Below are the code and all the weights of a small trained network. Each question names an input and a class and asks about switching units off, where a switched-off unit gives its printed mean instead of its output.

import numpy as np


def w(rows, s, z=0):
    codes = np.array(rows[::2]) - 128.0
    scale = np.full(codes.shape[1], s)
    scale[-1] = z or s
    return codes * scale


def norm(h):
    return h / np.sqrt((h * h).mean(-1, keepdims=True) + 1e-5)


def f(y):
    return np.maximum(y, 0)


def log_softmax(a):
    a = a - a.max(-1, keepdims=True)
    return a - np.log(np.exp(a).sum(-1, keepdims=True))


def net(x, mask):
    res = np.array(x, float).reshape(1, 8) / 4 @ E
    u = 0
    for l in range(4):
        y = f(norm(res) @ A[l][:, :-1].T + A[l][:, -1])
        res = res + np.where(mask[u : u + 13], y, B[l][:, -1]) @ B[l][:, :-1]
        u += 13
    return log_softmax(norm(res)[-1] @ U[:, :-1].T + U[:, -1])


A, B = {}, {}
E = w([
[107,190,137,131,142,151,72,211,90,167,97],'x0',
[129,82,138,163,193,232,91,133,87,99,111],'x1',
[7,140,126,148,158,78,108,143,96,80,104],'x2',
[104,115,15,146,134,75,132,184,129,112,170],'x3',
[129,189,207,117,63,101,132,142,166,106,212],'x4',
[186,151,109,198,146,56,126,100,145,75,59],'x5',
[164,117,143,190,154,88,104,123,19,197,142],'x6',
[133,60,124,51,105,125,165,87,70,51,196],'x7',
],0.0021)
A[0] = w([
[113,122,142,167,134,74,102,152,105,139,109,99],'0.n0',
[149,86,63,170,146,115,126,110,96,114,89,187],'0.n1',
[152,73,118,153,119,93,140,102,50,86,205,104],'0.n2',
[199,134,179,153,106,86,148,90,127,162,73,142],'0.n3',
[165,131,156,137,129,108,132,110,109,116,103,25],'0.n4',
[65,92,73,80,118,109,147,119,91,141,117,107],'0.n5',
[160,152,152,100,164,140,132,153,99,128,128,122],'0.n6',
[158,131,142,160,112,148,140,157,109,121,139,2],'0.n7',
[162,121,153,151,133,158,126,139,92,255,143,167],'0.n8',
[91,66,179,125,141,208,115,68,92,122,83,40],'0.n9',
[149,109,68,163,168,115,140,123,97,112,100,180],'0.n10',
[147,133,144,77,132,170,129,154,43,113,122,71],'0.n11',
[75,160,117,171,128,51,112,145,67,168,92,166],'0.n12',
],0.008,0.00069)
B[0] = w([
[176,160,127,93,122,194,215,86,164,146,94,197],'0.n0',
[63,102,121,185,35,197,84,87,126,68,150,223],'0.n1',
[188,234,156,39,209,164,122,166,114,175,177,225],'0.n2',
[239,81,183,131,176,119,16,128,139,96,170,223],'0.n3',
[106,104,61,86,176,133,141,136,158,158,150,167],'0.n4',
[153,117,73,74,180,109,22,110,154,126,117,203],'0.n5',
[110,116,99,148,101,143,140,90,92,117,183,166],'0.n6',
[119,118,117,66,111,128,138,75,155,150,81,153],'0.n7',
[51,190,36,65,37,158,71,125,43,119,124,248],'0.n8',
[165,167,193,162,139,142,243,168,92,125,103,240],'0.n9',
[154,92,119,153,1,131,94,116,94,132,105,215],'0.n10',
[159,141,147,171,62,152,90,107,49,71,170,203],'0.n11',
[135,103,234,177,158,90,237,223,66,99,140,254],'0.n12',
],0.0065,0.0052)
A[1] = w([
[119,160,165,192,84,121,216,173,89,139,119,57],'1.n0',
[130,2,141,234,127,85,77,109,202,144,66,2],'1.n1',
[103,76,80,161,95,128,116,193,172,146,121,64],'1.n2',
[131,155,150,147,68,161,241,186,142,131,109,78],'1.n3',
[86,109,176,188,106,151,225,99,66,111,106,23],'1.n4',
[200,162,179,107,212,109,142,129,157,170,116,76],'1.n5',
[113,137,153,123,40,128,92,107,138,150,123,79],'1.n6',
[114,146,142,187,138,134,189,137,240,131,133,21],'1.n7',
[152,173,152,149,121,85,104,126,202,179,67,50],'1.n8',
[33,169,51,65,158,114,143,84,191,187,99,71],'1.n9',
[68,102,100,117,129,8,151,194,123,192,95,44],'1.n10',
[135,159,148,120,108,107,143,89,121,140,60,50],'1.n11',
[130,95,140,100,226,95,168,191,137,177,113,56],'1.n12',
],0.0061,0.00075)
B[1] = w([
[156,127,134,172,149,180,192,168,146,133,93,254],'1.n0',
[99,56,124,192,107,2,145,85,219,135,106,164],'1.n1',
[173,106,182,157,97,118,113,75,155,92,120,147],'1.n2',
[136,123,141,192,136,136,151,185,116,123,73,244],'1.n3',
[99,164,170,160,113,124,189,176,141,161,92,243],'1.n4',
[103,135,116,98,149,115,139,112,155,101,199,197],'1.n5',
[157,133,83,97,119,156,103,140,104,87,135,186],'1.n6',
[148,121,150,143,171,182,159,178,66,115,122,153],'1.n7',
[155,172,163,88,93,126,169,125,84,116,160,144],'1.n8',
[57,141,63,116,125,119,131,184,208,213,58,146],'1.n9',
[31,46,160,107,127,170,170,88,45,114,116,150],'1.n10',
[142,110,142,134,122,138,139,150,124,114,166,138],'1.n11',
[79,120,143,100,155,108,78,40,87,133,146,161],'1.n12',
],0.0088,0.0054)
A[2] = w([
[67,162,94,216,27,165,129,71,94,183,122,89],'2.n0',
[148,123,153,138,222,183,130,114,154,189,193,103],'2.n1',
[150,167,191,87,195,34,129,170,129,141,197,26],'2.n2',
[165,146,142,111,208,93,151,147,163,160,219,40],'2.n3',
[116,228,137,132,140,155,178,96,24,254,190,24],'2.n4',
[171,201,76,108,220,116,120,70,142,217,50,52],'2.n5',
[176,109,108,131,210,109,54,120,172,168,138,10],'2.n6',
[132,152,140,124,208,91,119,169,132,130,197,77],'2.n7',
[144,121,146,149,141,122,133,131,134,160,136,94],'2.n8',
[99,194,174,174,111,132,133,99,192,173,207,43],'2.n9',
[163,172,180,84,235,82,187,37,166,161,196,55],'2.n10',
[171,120,173,103,249,127,148,100,120,176,175,45],'2.n11',
[145,147,213,127,77,130,34,106,156,196,158,103],'2.n12',
],0.0052,0.0011)
B[2] = w([
[193,140,145,80,194,116,121,126,139,140,173,221],'2.n0',
[107,133,119,112,103,2,150,154,105,85,132,178],'2.n1',
[153,180,130,105,160,122,170,113,174,101,166,210],'2.n2',
[141,132,185,85,191,114,128,108,108,97,125,199],'2.n3',
[123,27,103,197,112,109,89,106,225,107,65,253],'2.n4',
[107,126,108,149,100,114,129,219,191,144,154,138],'2.n5',
[118,166,140,149,111,118,147,154,168,151,87,162],'2.n6',
[163,134,127,113,149,158,152,89,166,106,149,186],'2.n7',
[97,133,114,128,100,103,127,149,126,117,138,147],'2.n8',
[105,125,118,99,139,124,143,136,77,109,134,151],'2.n9',
[131,137,180,114,213,94,118,154,147,118,180,216],'2.n10',
[110,150,147,67,92,106,182,57,165,104,161,196],'2.n11',
[46,105,50,150,152,139,155,123,66,65,131,177],'2.n12',
],0.0082,0.004)
A[3] = w([
[10,141,163,88,171,101,121,62,14,161,80,80],'3.n0',
[77,125,134,117,186,120,109,113,93,186,62,76],'3.n1',
[108,187,79,66,154,151,193,99,203,172,161,64],'3.n2',
[58,200,169,254,196,52,179,165,172,174,189,60],'3.n3',
[120,112,155,105,160,152,160,46,125,178,90,94],'3.n4',
[175,144,206,142,63,169,254,67,63,188,83,1],'3.n5',
[164,173,156,168,3,61,157,80,180,179,141,49],'3.n6',
[105,170,152,232,120,164,211,139,57,196,167,66],'3.n7',
[65,136,176,80,148,93,156,60,115,158,132,37],'3.n8',
[108,148,163,84,190,69,29,145,164,218,96,78],'3.n9',
[114,126,129,181,171,36,126,210,68,201,83,96],'3.n10',
[147,33,175,225,143,58,85,77,150,200,185,69],'3.n11',
[146,109,147,169,221,80,111,205,107,194,74,5],'3.n12',
],0.0042,0.00093)
B[3] = w([
[138,96,162,91,141,112,174,3,86,146,123,143],'3.n0',
[131,111,121,161,194,75,125,135,69,167,173,137],'3.n1',
[196,212,118,161,164,93,106,178,164,208,115,173],'3.n2',
[239,141,111,67,93,184,94,124,72,113,144,223],'3.n3',
[104,127,139,112,95,107,134,116,113,154,152,132],'3.n4',
[63,163,111,162,171,87,169,209,121,149,88,252],'3.n5',
[174,48,138,139,235,121,71,98,91,136,108,145],'3.n6',
[129,116,161,143,116,139,186,154,150,130,88,248],'3.n7',
[165,102,119,113,255,161,112,108,85,151,101,156],'3.n8',
[94,149,122,79,57,162,225,96,164,186,125,143],'3.n9',
[165,160,125,135,147,246,169,46,105,149,134,187],'3.n10',
[66,140,69,132,62,83,184,97,206,105,64,152],'3.n11',
[105,210,130,142,68,133,158,85,84,88,177,178],'3.n12',
],0.0061,0.0044)
U = w([
[141,143,188,218,118,177,225,209,84,120,57,167],'0',
[165,136,56,104,50,186,2,112,56,94,156,152],'1',
[171,171,182,52,230,61,153,91,174,92,210,171],'2',
[60,161,56,83,125,107,95,158,212,247,103,117],'3',
[83,121,161,188,139,93,49,96,135,226,156,3],'4',
[11,64,145,106,178,96,138,57,84,206,97,51],'5',
[130,21,109,212,84,33,88,44,209,107,83,110],'6',
],0.0072,0.0051)

Each question gives the input, the list of numbers given to net, and the class t.
The units are the neurons (one row each of A and B). Each row of codes is followed by its name. A weight is (code - 128) times the scale printed after its matrix; where a second scale follows, it is the last column's (A, B and U).
mask holds one flag per neuron, layer by layer. A switched-off neuron (its flag False) gives its mean, the last column of its row in B, instead of its output. The means were averaged over made-up inputs and are rounded, as every weight is.
A unit's drop is (log p(t) with every unit on - log p(t) with that unit switched off) / (log p(t) with every unit on - log p(t) with every unit switched off).
The circuit of an input: a set's keep is (log p(t) with only the set's units on - log p(t) with every unit switched off) / (log p(t) with every unit on - log p(t) with every unit switched off). Starting from the 12 units with the biggest drops (on a tie, the unit counted first), units are removed one at a time, each time the one whose removal leaves the highest keep (on an exact tie, the one counted first), for as long as the keep stays at least 0.8.
circuit, biggest first: the units of the circuit, biggest drop first
top k neurons: the k neurons with the biggest drops, biggest first
k most important neurons of layer l: the k neurons of layer l with the biggest drops, biggest first
drop when u is switched off: that unit's drop, to one decimal
input [-8,1,7,1,-6,-5,-6,-1], class 3: circuit, biggest first	(0.n5, 0.n12)
input [-8,-3,-3,4,-1,3,4,-8], class 6: circuit, biggest first	(0.n3, 1.n1, 0.n2)
input [5,-6,-7,-1,-1,2,-2,-8], class 1: top 3 neurons	(0.n8, 0.n2, 0.n3)
input [4,-4,-5,-4,-5,5,6,-6], class 1: top 2 neurons	(0.n8, 0.n3)
input [2,-2,5,4,-5,-5,-3,0], class 5: top 4 neurons	(0.n5, 0.n3, 0.n12, 1.n10)
input [-5,-6,-8,4,-3,4,3,3], class 2: circuit, biggest first	(0.n2, 0.n3)
input [-3,-3,-5,6,-8,-2,-2,-4], class 6: most important neuron of layer 1	(1.n1)
input [6,4,-4,-5,3,2,3,4], class 1: top 2 neurons	(0.n12, 0.n8)
input [-3,-5,8,4,-1,-6,-4,4], class 3: circuit, biggest first	(1.n9, 0.n3, 0.n5)
input [4,7,-4,-7,1,-2,6,-3], class 1: top 3 neurons	(0.n8, 0.n12, 0.n3)
input [-5,-7,1,1,-1,5,-8,-4], class 2: top 3 neurons	(0.n1, 0.n8, 0.n10)
input [0,-7,8,3,-1,-5,2,-1], class 5: circuit, biggest first	(1.n10, 0.n5, 0.n3, 0.n11)
input [-5,5,-3,-6,0,5,-2,-5], class 2: top 3 neurons	(0.n3, 0.n9, 1.n5)
input [0,2,3,0,3,1,4,7], class 2: circuit, biggest first	(0.n2)
input [8,-2,-4,-2,4,-1,-8,-4], class 3: top 3 neurons	(0.n12, 0.n9, 1.n9)
input [5,-7,-5,5,4,-6,-4,-6], class 3: top 2 neurons	(0.n12, 0.n9)
input [1,-4,-3,8,-4,4,8,7], class 1: top 4 neurons	(0.n1, 0.n10, 0.n5, 0.n9)
input [-8,-8,2,8,-4,0,7,6], class 2: top 2 neurons	(0.n2, 0.n8)
input [-6,2,0,7,-6,-2,-4,-5], class 6: top 2 neurons	(1.n1, 0.n8)
input [7,-3,-8,-8,2,8,-4,4], class 2: top neuron	(0.n1)
input [-7,2,2,3,1,4,-8,0], class 6: top 4 neurons	(0.n9, 0.n2, 0.n12, 0.n8)
input [5,-4,-2,7,2,-6,-8,6], class 3: 2 most important neurons of layer 0	(0.n12, 0.n3)
input [-1,-1,-5,-5,-4,6,-3,0], class 6: drop when 0.n2 is switched off	0.3
input [-8,-3,3,1,7,6,-6,4], class 2: drop when 0.n8 is switched off	0.7
input [-6,7,2,5,-4,8,7,7], class 1: drop when 0.n5 is switched off	0.1
input [-3,-7,-1,3,-7,-5,-7,-2], class 3: drop when 0.n12 is switched off	0.2
input [8,5,2,4,6,1,2,8], class 2: 2 most important neurons of layer 0	(0.n2, 0.n8)
input [-7,2,6,8,-3,2,-4,-6], class 6: most important neuron of layer 0	(0.n9)
